Below is a small trained network, with its code and all its weights. Each question gives an input and a class and asks what happens when units are switched off, that is, made to give their printed mean instead of their output.

import numpy as np


def w(rows, s, z=0):
    codes = np.array(rows[::2]) - 128.0
    scale = np.full(codes.shape[1], s)
    scale[-1] = z or s
    return codes * scale


def f(y):
    return np.maximum(y, 0)


def log_softmax(a):
    a = a - a.max(-1, keepdims=True)
    return a - np.log(np.exp(a).sum(-1, keepdims=True))


def net(x, mask):
    res = np.array(x, float).reshape(1, 7) / 4 @ E
    y = f(res @ A[0][:, :-1].T + A[0][:, -1])
    res = res + np.where(mask, y, B[0][:, -1]) @ B[0][:, :-1]
    return log_softmax(res[-1] @ U[:, :-1].T + U[:, -1])


A, B = {}, {}
E = w([
[127,127,131,126,127,129,125,125,128,126,127,127],'x0',
[217,110,178,138,104,94,173,88,162,50,149,234],'x1',
[126,128,130,130,127,129,123,125,126,127,127,128],'x2',
[129,129,128,126,128,128,128,128,127,129,128,128],'x3',
[110,159,223,119,154,153,129,225,56,85,213,120],'x4',
[129,129,125,125,129,127,129,131,127,130,128,130],'x5',
[96,131,137,122,8,70,206,126,60,112,80,73],'x6',
],0.012)
A[0] = w([
[123,141,181,137,110,116,150,145,101,110,134,97,50],'neuron 0',
[113,116,142,140,122,150,124,152,130,132,128,105,105],'neuron 1',
[104,142,121,124,116,120,130,113,86,154,100,70,108],'neuron 2',
[147,118,190,138,130,112,132,136,76,85,170,185,41],'neuron 3',
[149,137,73,108,173,147,107,103,207,142,106,154,170],'neuron 4',
[94,134,99,111,156,131,91,174,56,147,141,95,156],'neuron 5',
[127,128,124,124,94,119,133,109,143,138,125,174,115],'neuron 6',
[112,114,123,127,64,152,118,132,93,148,125,45,96],'neuron 7',
[64,131,153,108,173,143,94,196,80,165,163,27,133],'neuron 8',
[126,120,85,114,5,110,193,58,125,123,35,76,116],'neuron 9',
[151,117,72,130,233,152,69,72,242,151,124,146,247],'neuron 10',
[98,141,28,100,125,141,91,128,146,194,79,64,203],'neuron 11',
[97,130,183,136,12,101,187,190,47,93,119,95,28],'neuron 12',
[103,114,129,102,147,160,105,167,60,176,172,64,132],'neuron 13',
[127,129,192,121,243,179,67,186,143,110,201,157,126],'neuron 14',
[106,108,115,113,131,125,151,107,158,97,102,170,132],'neuron 15',
[108,133,157,133,99,162,118,95,129,131,117,94,69],'neuron 16',
[160,132,217,88,95,121,178,143,85,68,185,171,13],'neuron 17',
[65,120,34,123,157,145,67,125,122,202,80,22,254],'neuron 18',
[142,92,169,110,137,146,153,115,190,88,153,146,110],'neuron 19',
[175,107,74,106,79,99,148,42,202,122,98,197,151],'neuron 20',
[142,136,104,121,141,113,134,90,127,123,87,153,177],'neuron 21',
],0.011,0.0052)
B[0] = w([
[130,119,112,100,146,161,147,92,137,123,115,132,163],'neuron 0',
[121,117,134,142,129,139,137,123,142,111,138,117,143],'neuron 1',
[60,112,122,115,174,93,145,101,167,136,158,111,172],'neuron 2',
[99,120,139,80,156,97,118,103,109,177,183,151,181],'neuron 3',
[98,120,129,97,159,174,146,72,152,112,98,154,194],'neuron 4',
[115,149,138,153,146,165,131,156,140,90,82,108,188],'neuron 5',
[147,127,119,161,116,132,140,138,129,119,121,132,151],'neuron 6',
[53,124,139,92,182,111,113,80,183,112,133,91,179],'neuron 7',
[103,128,106,180,143,188,144,179,154,55,87,128,221],'neuron 8',
[140,163,141,166,112,23,92,215,110,165,144,115,231],'neuron 9',
[146,113,117,105,114,250,160,54,110,86,128,166,242],'neuron 10',
[112,104,143,71,133,93,114,93,104,195,188,120,224],'neuron 11',
[117,103,113,93,88,181,217,65,94,97,81,124,227],'neuron 12',
[117,144,117,171,140,166,122,138,136,61,94,120,195],'neuron 13',
[162,144,148,153,141,62,82,238,123,172,187,120,223],'neuron 14',
[123,150,154,152,121,127,121,101,138,103,113,134,156],'neuron 15',
[112,123,105,117,145,112,137,139,132,130,136,119,139],'neuron 16',
[192,128,124,69,100,124,174,95,77,146,165,167,204],'neuron 17',
[150,125,137,96,66,164,99,137,41,250,152,123,255],'neuron 18',
[107,128,118,99,161,96,99,100,177,139,158,146,166],'neuron 19',
[145,129,113,186,110,126,128,141,178,80,56,124,221],'neuron 20',
[133,101,126,138,101,124,129,122,170,112,119,96,165],'neuron 21',
],0.024,0.022)
U = w([
[137,60,138,33,86,195,157,66,66,164,131,148,198],'0',
[156,83,115,158,136,183,110,74,229,51,72,176,208],'1',
[72,104,155,104,96,47,89,138,122,212,135,71,125],'2',
[155,145,129,193,83,2,160,155,193,71,53,124,125],'3',
[120,149,149,199,181,193,69,232,141,95,132,119,128],'4',
[167,130,194,86,181,85,97,169,148,151,220,175,79],'5',
[53,100,107,119,151,189,183,132,124,50,58,86,6],'6',
],0.0069,0.0021)

Each question gives the input, the list of numbers given to net, and the class t.
The units are the neurons (one row each of A and B). Each row of codes is followed by its name. A weight is (code - 128) times the scale printed after its matrix; where a second scale follows, it is the last column's (A, B and U).
mask holds one flag per neuron, in row order. A switched-off neuron (its flag False) gives its mean, the last column of its row in B, instead of its output. The means were averaged over made-up inputs and are rounded, as every weight is.
A unit's drop is (log p(t) with every unit on - log p(t) with that unit switched off) / (log p(t) with every unit on - log p(t) with every unit switched off).
The circuit of an input: a set's keep is (log p(t) with only the set's units on - log p(t) with every unit switched off) / (log p(t) with every unit on - log p(t) with every unit switched off). Starting from the 12 units with the biggest drops (on a tie, the unit counted first), units are removed one at a time, each time the one whose removal leaves the highest keep (on an exact tie, the one counted first), for as long as the keep stays at least 0.8.
units of the circuit, in order: the units of the circuit, biggest drop first
top k neurons: the k neurons with the biggest drops, biggest first
drop of u: that unit's drop, to one decimal
input [-7,4,-8,-3,7,2,-8], class 5: units of the circuit, in order : [neuron 14]
input [-5,1,-5,6,-3,1,8], class 3: units of the circuit, in order : [neuron 9; neuron 18]
input [4,-8,0,-6,1,4,1], class 6: top 3 neurons : [neuron 8; neuron 13; neuron 14]
input [-5,0,-4,-8,7,-5,4], class 6: top 3 neurons : [neuron 18; neuron 8; neuron 11]
input [-4,3,0,8,1,6,0], class 5: top 3 neurons : [neuron 12; neuron 10; neuron 18]
input [3,-5,-8,-4,0,6,2], class 2: top 2 neurons : [neuron 10; neuron 18]
input [-8,0,-7,-7,3,-8,-8], class 4: top 2 neurons : [neuron 14; neuron 11]
input [-2,1,0,4,-6,5,1], class 3: top 2 neurons : [neuron 9; neuron 20]
input [2,3,7,7,0,3,-4], class 1: top 2 neurons : [neuron 18; neuron 9]
input [1,8,5,7,-2,-3,0], class 1: top 2 neurons : [neuron 14; neuron 9]
input [-1,3,5,-2,0,7,0], class 1: top 3 neurons : [neuron 18; neuron 9; neuron 14]
input [-7,-2,6,-6,-1,2,1], class 2: top 2 neurons : [neuron 10; neuron 12]
input [4,3,-3,-2,-4,1,2], class 3: drop of neuron 0 : 0.0
input [2,8,1,-1,3,0,-8], class 5: units of the circuit, in order : [neuron 14]
input [1,4,-2,-7,-5,0,1], class 3: drop of neuron 9 : 0.3
input [-5,0,-1,7,-7,7,8], class 2: drop of neuron 11 : 0.2
